In the rows, 128 means zero.
Each row of numbers stands for one object and depends on some of the facts below. Use the named rows to name the rest.

There are 5 kinds of fact about the objects: μ, Ξ, Φ, κ, π.
μ: points at; Ξ: refers to; Φ: uses; κ: is of sort; π: belongs to class
K957 (Ξ K306) (κ munus) (π destus)
K111 (μ K869 K397) (Φ K545) (κ vesok) (π stoflam)
K799 (Ξ K556) (κ vesok) (π destus)
K574 (μ K840) (Ξ K77) (Φ K338 K561 K776) (κ kevos) (π kinim)
K39 (κ vesok) (π brilofum)
K233 (Ξ K226) (κ vesok) (π kinim)
K635 (Φ K189) (κ sogrigrok) (π stoflam)
K646 (Φ K226 K841 K776 K189) (κ vesok) (π destus)
K296 (Ξ K350) (Φ K259) (κ kevos) (π kinim)
K870 (Ξ K572) (Φ K194 K105) (κ sogrigrok) (π makla)
K510 (μ K392 K511 K290) (Ξ K868) (Φ K338 K928 K410) (κ dokon) (π brilofum)
K215 (Ξ K290) (Φ K192 K946 K583) (κ travukun) (π gruso)
K490 (μ K747 K290) (κ kevos) (π stoflam)
K147 (μ K192 K419) (Ξ K743) (κ munus) (π brilofum)
K2 (Φ K207) (κ dokon) (π brilofum)
K61 (Ξ K652) (Φ K252 K147 K685) (κ munus) (π gruso)
K640 (μ K490 K834) (Ξ K769) (Φ K602) (κ vesok) (π makla)
K407 (μ K192 K913 K942) (κ munus) (π gruso)
K668 (μ K689 K39) (Ξ K157) (κ kevos) (π makla)
K26 (κ kevos) (π makla)
K584 (Φ K163 K242 K201) (κ kevos) (π gruso)
K766 (μ K511) (Ξ K43) (κ vesok) (π gruso)
K665 (Ξ K685) (Φ K189) (κ travukun) (π brilofum)
K43 (μ K826) (κ vesok) (π destus)
K130 (κ vesok) (π kinim)
K986 (Ξ K996) (Φ K290 K599 K593) (κ munus) (π gruso)
K946 (κ kevos) (π makla)
K242 (κ munus) (π kinim)
K252 (Ξ K460) (κ munus) (π stoflam)
K776 (μ K651) (Ξ K277) (κ munus) (π destus)
K686 (μ K483 K618 K685) (Φ K26 K201) (κ dokon) (π makla)
K671 (μ K290 K635) (κ munus) (π destus)
K301 (μ K996) (Ξ K671) (κ vesok) (π gruso)
K759 (Φ K728 K651 K18) (κ travukun) (π makla)
K391 (μ K913) (κ kevos) (π destus)
K783 (μ K301) (Φ K47) (κ kevos) (π destus)
K769 (κ vesok) (π makla)
K602 (κ munus) (π makla)
K226 (κ vesok) (π brilofum)
K871 (Ξ K876) (κ munus) (π makla)
K171 (Ξ K646) (Φ K593 K11) (κ munus) (π stoflam)
K794 (μ K635) (Ξ K296) (κ kevos) (π stoflam)
K788 (Ξ K283) (κ kevos) (π brilofum)
K826 (μ K625 K409) (κ munus) (π makla)
K517 (μ K834 K39) (κ sogrigrok) (π gruso)
K625 (μ K941) (Ξ K870) (κ sogrigrok) (π makla)
K279 (μ K759) (Φ K194 K47) (κ sogrigrok) (π destus)
K281 (μ K143) (κ sogrigrok) (π brilofum)
K491 (μ K834 K826) (Φ K167 K876) (κ travukun) (π kinim)
K333 (Φ K927) (κ sogrigrok) (π destus)
K876 (Ξ K766) (κ sogrigrok) (π gruso)
K941 (μ K39) (Φ K252 K167) (κ vesok) (π gruso)
K259 (μ K703) (Ξ K689) (κ vesok) (π destus)
K768 (μ K766) (Ξ K927) (Φ K959 K871 K561) (κ kevos) (π destus)
K698 (μ K869) (Ξ K768) (Φ K517 K43) (κ vesok) (π stoflam)
K599 (μ K638) (κ sogrigrok) (π gruso)
K90 (μ K755) (Ξ K638) (κ travukun) (π brilofum)
K325 (Ξ K105) (κ sogrigrok) (π destus)
K795 (μ K574 K391) (Ξ K584) (κ vesok) (π makla)
K11 (κ munus) (π stoflam)
K63 (μ K661 K235) (κ munus) (π stoflam)
K976 (μ K483 K743) (κ travukun) (π makla)
K747 (μ K623 K39) (κ sogrigrok) (π gruso)
K85 (Ξ K776) (κ vesok) (π destus)
K593 (Ξ K113) (κ munus) (π kinim)
K618 (μ K10 K235) (Φ K728 K147 K826) (κ kevos) (π brilofum)
K869 (Ξ K696) (Φ K605 K661 K834) (κ kevos) (π stoflam)
K605 (Ξ K686) (κ munus) (π kinim)
K173 (μ K226 K941) (κ travukun) (π kinim)
K149 (μ K392) (Ξ K207) (Φ K947 K959 K18 K409) (κ munus) (π kinim)
K969 (μ K511 K850) (κ munus) (π gruso)
K558 (κ vesok) (π destus)
K996 (μ K481 K623) (Φ K794 K156) (κ vesok) (π gruso)
K511 (Ξ K260) (κ travukun) (π stoflam)
K469 (κ munus) (π brilofum)
K409 (Ξ K338) (κ vesok) (π brilofum)
K840 (κ sogrigrok) (π kinim)
K652 (Ξ K593) (κ kevos) (π stoflam)
K556 (μ K759) (Ξ K640) (Φ K696) (κ vesok) (π brilofum)
K681 (μ K834 K397) (κ vesok) (π makla)
K743 (κ sogrigrok) (π brilofum)
K896 (Ξ K661) (Φ K651 K668 K77) (κ munus) (π stoflam)
K77 (μ K277) (κ kevos) (π brilofum)
K338 (Ξ K947) (κ sogrigrok) (π gruso)
K47 (κ sogrigrok) (π makla)
K805 (μ K419 K484) (κ travukun) (π brilofum)
K632 (μ K333 K913) (Ξ K410) (Φ K259 K743 K879 K39) (κ munus) (π gruso)
K879 (κ sogrigrok) (π gruso)
K552 (Φ K161 K743 K657) (κ dokon) (π destus)
K116 (κ munus) (π gruso)
K841 (μ K623) (κ munus) (π makla)
K868 (μ K208) (Φ K871 K85 K173 K957) (κ vesok) (π kinim)
K755 (μ K392 K743 K850) (κ travukun) (π makla)
K515 (μ K685) (Φ K746 K588 K651 K163 K583) (κ travukun) (π brilofum)
K588 (κ travukun) (π kinim)
K867 (μ K77) (κ vesok) (π brilofum)
K389 (κ munus) (π kinim)
K773 (μ K143) (Φ K689 K927) (κ travukun) (π makla)
K157 (Ξ K252) (κ travukun) (π kinim)
K460 (Ξ K484) (Φ K325) (κ sogrigrok) (π brilofum)
K913 (κ kevos) (π gruso)
K506 (Ξ K910) (Φ K625 K668 K545) (κ kevos) (π makla)
K378 (μ K743 K703) (Ξ K953) (Φ K605 K213) (κ munus) (π destus)
K700 (Ξ K238) (Φ K182 K776 K826) (κ vesok) (π makla)
K685 (μ K996) (κ munus) (π makla)
K928 (μ K279) (Ξ K698) (κ munus) (π makla)
K932 (Ξ K795) (κ kevos) (π brilofum)
K886 (μ K755 K10 K623 K491 K969) (Ξ K63) (κ munus) (π stoflam)
K850 (κ munus) (π gruso)
K777 (Φ K746 K696 K593 K389) (κ kevos) (π gruso)
K207 (μ K52) (Ξ K301) (κ munus) (π makla)
K481 (μ K455) (Ξ K325) (Φ K161) (κ kevos) (π kinim)
K260 (μ K996) (κ vesok) (π stoflam)
K545 (Ξ K61) (κ sogrigrok) (π makla)
K192 (κ sogrigrok) (π kinim)
K689 (μ K279) (κ kevos) (π kinim)
K905 (Φ K233 K173) (κ kevos) (π brilofum)
K679 (μ K747 K850) (Φ K728 K766 K946 K942) (κ munus) (π kinim)
K703 (Ξ K130) (Φ K90 K43) (κ munus) (π makla)
K52 (μ K759 K932) (κ munus) (π kinim)
K982 (μ K483) (Φ K26 K867) (κ dokon) (π kinim)
K696 (Ξ K602) (κ dokon) (π gruso)
K238 (Ξ K419) (κ kevos) (π gruso)
K651 (μ K599) (Ξ K635) (κ kevos) (π kinim)
K661 (μ K290 K279 K850) (Ξ K517) (κ vesok) (π kinim)
K638 (μ K941 K279) (Ξ K171) (κ vesok) (π stoflam)
K942 (μ K665) (κ vesok) (π stoflam)
K201 (μ K794 K773) (κ travukun) (π makla)
K194 (κ munus) (π brilofum)
K306 (μ K996 K913 K279) (κ dokon) (π destus)
K455 (μ K665) (Φ K63 K306) (κ munus) (π kinim)
K561 (μ K689) (κ munus) (π gruso)
K189 (κ vesok) (π gruso)
K10 (μ K392 K743 K455 K932) (κ munus) (π makla)
K392 (μ K850) (Ξ K703) (κ vesok) (π brilofum)
K67 (Ξ K783) (Φ K10 K558) (κ dokon) (π kinim)
K849 (μ K460) (Φ K26 K47) (κ sogrigrok) (π brilofum)
K283 (μ K483 K556 K469) (κ kevos) (π destus)
K113 (Ξ K206) (κ munus) (π kinim)
K657 (κ munus) (π kinim)
K834 (μ K481) (κ vesok) (π destus)
K753 (Φ K946) (κ vesok) (π kinim)
K844 (μ K661) (Ξ K826) (Φ K651 K173) (κ kevos) (π destus)
K397 (μ K588 K625 K665) (Φ K18 K10 K77) (κ travukun) (π destus)
K161 (μ K392 K235) (κ munus) (π kinim)
K350 (Φ K182 K306) (κ travukun) (π destus)
K167 (κ vesok) (π makla)
K959 (μ K665) (Ξ K625) (κ travukun) (π kinim)
K728 (Ξ K586) (κ sogrigrok) (π destus)
K277 (μ K850 K687 K703) (Ξ K844) (Φ K910 K207 K834 K113) (κ kevos) (π kinim)
K206 (Ξ K651) (κ travukun) (π brilofum)
K105 (Ξ K759) (κ vesok) (π kinim)
K853 (Ξ K794) (Φ K238) (κ kevos) (π kinim)
K910 (Ξ K957) (κ munus) (π kinim)
K713 (μ K844) (Φ K242 K689) (κ dokon) (π stoflam)
K156 (κ kevos) (π destus)
K213 (μ K290 K208) (κ kevos) (π makla)
K288 (Ξ K149) (κ sogrigrok) (π kinim)
K746 (κ sogrigrok) (π kinim)
K572 (μ K10 K623) (κ vesok) (π destus)
K419 (Ξ K668) (Φ K588 K325 K130 K969) (κ munus) (π gruso)
K410 (Ξ K455) (κ vesok) (π makla)
K143 (μ K850 K689) (κ munus) (π gruso)
K927 (μ K928) (Ξ K483) (κ munus) (π brilofum)
K947 (κ vesok) (π gruso)
K630 (Ξ K208) (Φ K947 K657) (κ vesok) (π destus)
K59 (Φ K746 K283 K769) (κ vesok) (π brilofum)
K493 (μ K623) (κ dokon) (π brilofum)
K953 (Ξ K728) (Φ K867 K668 K788) (κ kevos) (π kinim)
K483 (κ sogrigrok) (π gruso)
K687 (μ K743 K39) (κ munus) (π brilofum)
K484 (Ξ K713) (κ kevos) (π kinim)
K623 (Φ K871 K969) (κ dokon) (π makla)
K594 (Ξ K959) (Φ K338 K306 K976 K409) (κ munus) (π gruso)
K18 (κ munus) (π brilofum)
K208 (μ K844) (Ξ K755) (Φ K116) (κ munus) (π makla)
K586 (Ξ K605) (Φ K260 K233 K156 K77) (κ kevos) (π brilofum)
K583 (μ K52) (κ travukun) (π brilofum)
K290 (κ munus) (π kinim)
K235 (μ K481) (κ kevos) (π gruso)
K939 (μ K805) (κ kevos) (π kinim)
K182 (μ K290 K840) (κ vesok) (π brilofum)
K163 (μ K665 K161) (κ sogrigrok) (π brilofum)
K819 (Ξ K510) (Φ K976) (κ sogrigrok) (π gruso)

Some rows with their names:
K834: [127  87 120 152 140 125 136 124 145 128 127 130 103 135 121 129 153 127
 116 125 139 136 120 115 140 133 113]
K939: [198 169 120 105 144 138 118  87 124 170 129 106 121 193  99 143  55 123
 162 146  84 156 135 109 130 100 133]
K283: [135 105 117 146 154 124 145 138 139 133 118 142 116 125 124 128 151 121
 117 115 134 134 134 113 155  93 137]
K515: [124 174 133 107 128 114 130 135 104 145 112 131 126 133  85 133 111 113
 136  99  88 103 160 130  97  84 186]
K189: [103  94 129 115 141 130 139 117 158 100 139 114 132 137 139 117 117 140
 131 135 130 160  96 139 132 151 107]
K59: [115 153 131 112 103 117 108 130 103 153 133 133 115 143 100 138 129 119
 125 122 105  97 144 131 103 114 159]
K149: [127 182 147 117 129 115 132 119 108 125 118 115 138 108  93 131 105 141
 157  95 110 129 156 116  94 159 117]
K67: [129 141 142 124 114 124 110 125 112 155 128 130 134 126 128 128 122 130
 133 114 108 108 146 127 106 144 133]
K927: [121  99 124 130 187 109 148 101 154 149 121 122 117 125 121 133 107 122
 112 111 145 137 119 154 151 137 136]
K517: [109 122 123 107 154 130 151 139 149  97 127 122 133 131 121 116  99 119
 129 120 112 151 111 146 126 114 144]
K552: [133 172 128 134  98 130 123 140 108 111 120 132 131 118 102 129 145 148
 155 117  95 127 163  79 105 129 128]
K333: [132 133 122 136  81 150 110 143 101 144 125 139 124 144 136 125 158 136
 139 143 110 117 159  98 113 121 128]
K338: [106 113 133 118 144 150 150 129 151  89 137 106 147 119 166 106 111 148
 147 131 142 170 101 137 141 167  91]
K260: [140 158 115 100 132 112 139 140 157  75 140 136 158 112 102 125  95 116
 109 155 152 143  84 173 148  82 149]
K301: [102 143 126 120 136 119 137 133 127 110 135 117 147 134 133 112 107 136
 143 123 126 132 130 153 132 138 144]
K942: [143 152 120 111 102 129 117 137 151  82 151 134 173 128 128 121 108 125
 111 177 148 146  81 164 137  90 132]
K490: [142 170 128 108  85 135 121 158 146  74 138 145 185 113 141 110 119 128
 113 169 128 135 103 162 131  85 132]
K325: [132  97 116 151 162 139 145 133 131 138 128 131 110 142 150 128 144 121
 119 121 153 136 137 142 152 129 131]

Name these rows:
No name comes twice in this set of rows, the named rows included.
[135 178 122 110 105 124 121 152 143  68 147 135 167 115 134 115 114 126
 126 164 152 131 105 188 138 107 141]	K638
[129 174 139 107  44 154 108 170 137  62 152 137 188 109 147 109 131 134
 127 179 126 137 106 150 112 112 119]	K635
[139 158 124 119 121 134 125 161 151  73 149 140 182 117 160 105 124 123
 112 174 155 136  93 173 149  99 130]	K794
[112 151 145 111 102 134 114 142 107 121 122 129 133 128 125 121 142 138
 144 113  85 127 144 106 100 137 113]	K618
[119 124 138 119 104 120 116 116 110 144 124 124 109 141 114 137 142 114
 125 124 114 122 134 130 113 134 131]	K753
[106 102 144 136 111 140 112 138 119 148 132 132 124 137 179 118 155 125
 123 125 128 109 133 134 133 155 109]	K932
[139 190 137 130 133 129 141 158 110  96 120 133 145 119 100 119 128 152
 182  86  99 140 169  98 119 140 121]	K768
[169 135 117 123 176 131 144  76 150 155 128  97 121 161 114 137  71 130
 148 138 121 157 120 119 146 137 131]	K147
[112 123 139 131 120 119 121 132 106 152 135 129 111 136 129 123 133 113
 120 110 130  98 146 156 119 140 149]	K556
[115 130 141 125  91 142 114 127 110 138 131 116 139 127 155 121 135 142
 140 137 116 114 137 125 110 172 105]	K665
[ 94 130 124 126  97 136 126 119 132 117 133 129 154 129 139 110 130 141
 121 145 117 123 123 128 122 131 140]	K850

The same objects again, as new rows of numbers:
Some rows with their names:
K259: [ 70 130 136 137  99 132 112 108 138 132 120 158 132  96 103 178 119  98
 157 112 151 108 178 124 167 154  90 126 181 115 110 120]
K194: [ 94 146 126 109 125  94 103 118 125 112 149 105 135 116 169 162 154 113
 114 120 103 131 183 104 162 106 121 131 140 113 117 113]
K10: [ 46  92  81  84 136 141 107 153 105  86 150  81 184 132 121 144 150 101
 136 135  92 106 107  88 139 182 119 120 179 144 148 160]
K703: [170 132 133 119 147 153 136 155 114  82 100  87 161 182 163  73 128 153
 106 143  84 141  52 162  84 146 168 125 110 162 125 159]
K905: [209 170 145 115 155 140 135 136 128 109 109 134 119 142 153 104 153 154
 104 141 134 140 121 145  77  85 140 116  81 144 129 109]
K588: [ 91  97 138 131 103 110  96 153  96  96 166 100 120 138 175 127 163  79
 148 103 132 103 171 116 177 132 129 119 141 103 106 105]
K996: [163 103 160 137 159 143 140 134 119 152 121 205  67  95  89 162  99 149
 144 143 160 127  82 161 105  82 147 117  61 105 131  82]
K661: [ 79 124 132  99 100 146 115 132 152 129 138 107 140 125 115 112 118 131
 156 121 139 110 113  90 156 153  94 127 144 102 111 159]
K850: [135 166 141 150 154 123 141 100 176 133 133 114 117 116 144 136 131 130
 159 119 143 121 138 133 126  83  59 124 124 121 105 115]
K747: [127 130 147 130 134 108 162 125 140 185 133 147 110 122  80 137 115 142
 157 110 170 122 147 144 118 121 122 116 115 123 153 109]
K301: [116 113 142 141 124 133 125 107 132 140 135 192  90  99  98 162 107 133
 148 125 181 117 133 134 132  99 103 118 106 105 128  93]
K939: [125 115 119 111 116 165 119 130 117 139 139 121 129 118 122 122 134 142
 147 132 116 124 114 135 104 142 124 111 125 143 147 137]
K163: [ 86 106 149  66 143  81 117 179  85 128 174 119 137 120  96 161 178 114
 156 117 150 140 208  96 143 137 120 107 133  91 149 100]
K584: [218 163 174 130 162 152 141 154 122 144 137 136  69 125 159  97 148 179
 143 127 136 130 129 177  91  56 128 108  42 121  88  66]
K252: [102 145  68 140 105  96 148 115  82 155 112 110  94 122 169 151 140  95
 135 162  99 160 170  90 185 112  84  79 172 124 102 130]
K510: [168 148 139 158 163 113 176 111 209 148  68 168 149 151  61 107  79 158
  87 148 145 165  43 124  76 121 128 150 113 132 157 176]
K18: [ 97 142 104 128 120  80 109  73 150 111 140 126 138 102 159 162 154 103
 103 126 103 135 173  69 171 123 113 149 167 135 141 127]
K630: [188 143 146 192 129 138 157 106 170 126  57 161 123 148 132 121  83 132
 107 126 141 125 104 173  98 106 122 135 128 149 106 132]

Name these rows:
No name comes twice in this set of rows, the named rows included.
[ 92  88 117 113 142 136  91 193  95  85 152  92 147 161 181 100 166  96
 112 121  77 120 113  94 162 161 170 138 130 100 100 129]	K769
[190 161 157 131 128 157 157  96 149 153  97 175 106 135  95 132  83 193
 137 139 176 130  89 183  77  78 115 112  75 141 126 119]	K632
[ 58  92 120 113  95 117  99 141 110 124 160 122 137 116 120 150 139  97
 160 121 137 104 142  92 177 166 122 120 172 101 126 140]	K173
[144  81 175  79 165 155 142 237  94  93 124 110 145 189  95  70 120 148
 133 129 111 146  60 133  94 157 190 120  88 100 119 128]	K686
[160 139  55 136  90 135 177 147  60 160  78 114 103 137 185 127 147 113
 151 160  76 175 128 112 141 101  94  80 142 115  99 132]	K484
[ 78  91 105 125 110 113  96 149 119  79 127  92 168 134 172 123 142  84
  97 125  86 119 126  90 165 173 159 152 183 135 126 164]	K167
[178 113 162 159 122 130 145 148 131 111  94 122 132 178 143  86 102 134
 127 104 156 145  88 173  92 108 159 115 117 132 123 135]	K67
[167 134 118 134 144 168 178  98 163 140  80 129 142 147  98 102  78 174
 126 153 115 131  21 165  51 119 129 133 102 157 153 156]	K149
[136 151 144 171 140  87 150 127 153 177 138 123  84 115 131 110 133 113
 136 105 147 144 152 134 141  96 129 154 106 102 141 103]	K483
[107 152  91 169 137  86 121  84 169 138 114 147 119  99 140 157 124  96
  76 143  96 121 116  88 163 131 146 176 154 118 136 153]	K226
[153 149 134 142 132 144 107 110 148 119 141 120 123 110 153 128 148 129
 132 106 130 127 145 153 106 101 125 155 124 137 135 112]	K652

The same objects again, as new rows of numbers:
Some objects and their rows:
K67: [162 135 157 133 133  98 143 131 108 130 127 140 103 127 106]
K870: [175 138 158  85 141  85 145 145 133 127 120 141 111 141 115]
K105: [130 149 111 132 114 125 138 104 147 121 128 144 115 131 158]
K325: [115 136 119 135 115 137 133 100 127 112 126 133 139 139 139]
K657: [112 156 113 133 124 132 135 114 132 126 114 120 108 139 145]
K290: [109 153 112 130 119 130 136 112 139 133 117 122 104 142 142]
K510: [152  89 160 117 159 130 120 132 122 139 140 138 116 109 101]
K149: [154 114 170 149 142 109 139 137 122 118 106 133  96 122 106]
K605: [122 153 127 135 122 142 136 101 132 119 111 130 110 140 158]
K594: [140 107 175 130 128 109 127 135  84 126 129 118 162 115  79]
K63: [105 124 110 138 126 144 118 122 139 131 117 121 130 130 141]
K602: [120 169 116 129 127 137 137 133 148 122 129 112 102 144 146]
K696: [104 118 127 127 103 145 129 108 121 120 141 124 176 124 123]
K277: [159 112 163 136 134 101 137 133 134 124 101 142 101 123 111]
K283: [107 125 106 142 115 134 124 128 138 121 120 120 138 133 144]
K391: [112 125 106 144 117 139 121 128 138 126 118 124 142 136 144]
K841: [117 154 111 140 141 145 132 149 157 114 125 113 104 146 148]
K942: [110 122  96 145 124 140 124 127 137 126 136 130 133 126 151]

Name these rows:
No name comes twice in this set of rows, the named rows included.
[142 160 111  77 125 103 144 127 171 139 113 130 126 148 154]	K26
[ 98 117 123 142  97 142 125 122  99 117 161 114 162 119 130]	K189
[111 123 115 137 137 144 126 114 143 118 108 124 135 129 142]	K886
[161 125 156 148 139 102 132 147 109 122 116 140  95 131 101]	K574
[151 102 143 134 135  96 124 149 107 138 132 137 124 115 112]	K111
[118 130 124 132 119 138 145 139 181 115 124 117  96 134 147]	K755
[136 162 119 128 116 145 144 123 153 110 143 137 109 135 149]	K410
[155 114 157 132 120  96 135 133 102 123 135 142 131 118 105]	K630
[114 151 118 170 132 146 121 125 145 113 124 146 109 132 131]	K651
[114 129 111  84 146 137 120 104 140 156 129 112 136 124 140]	K194

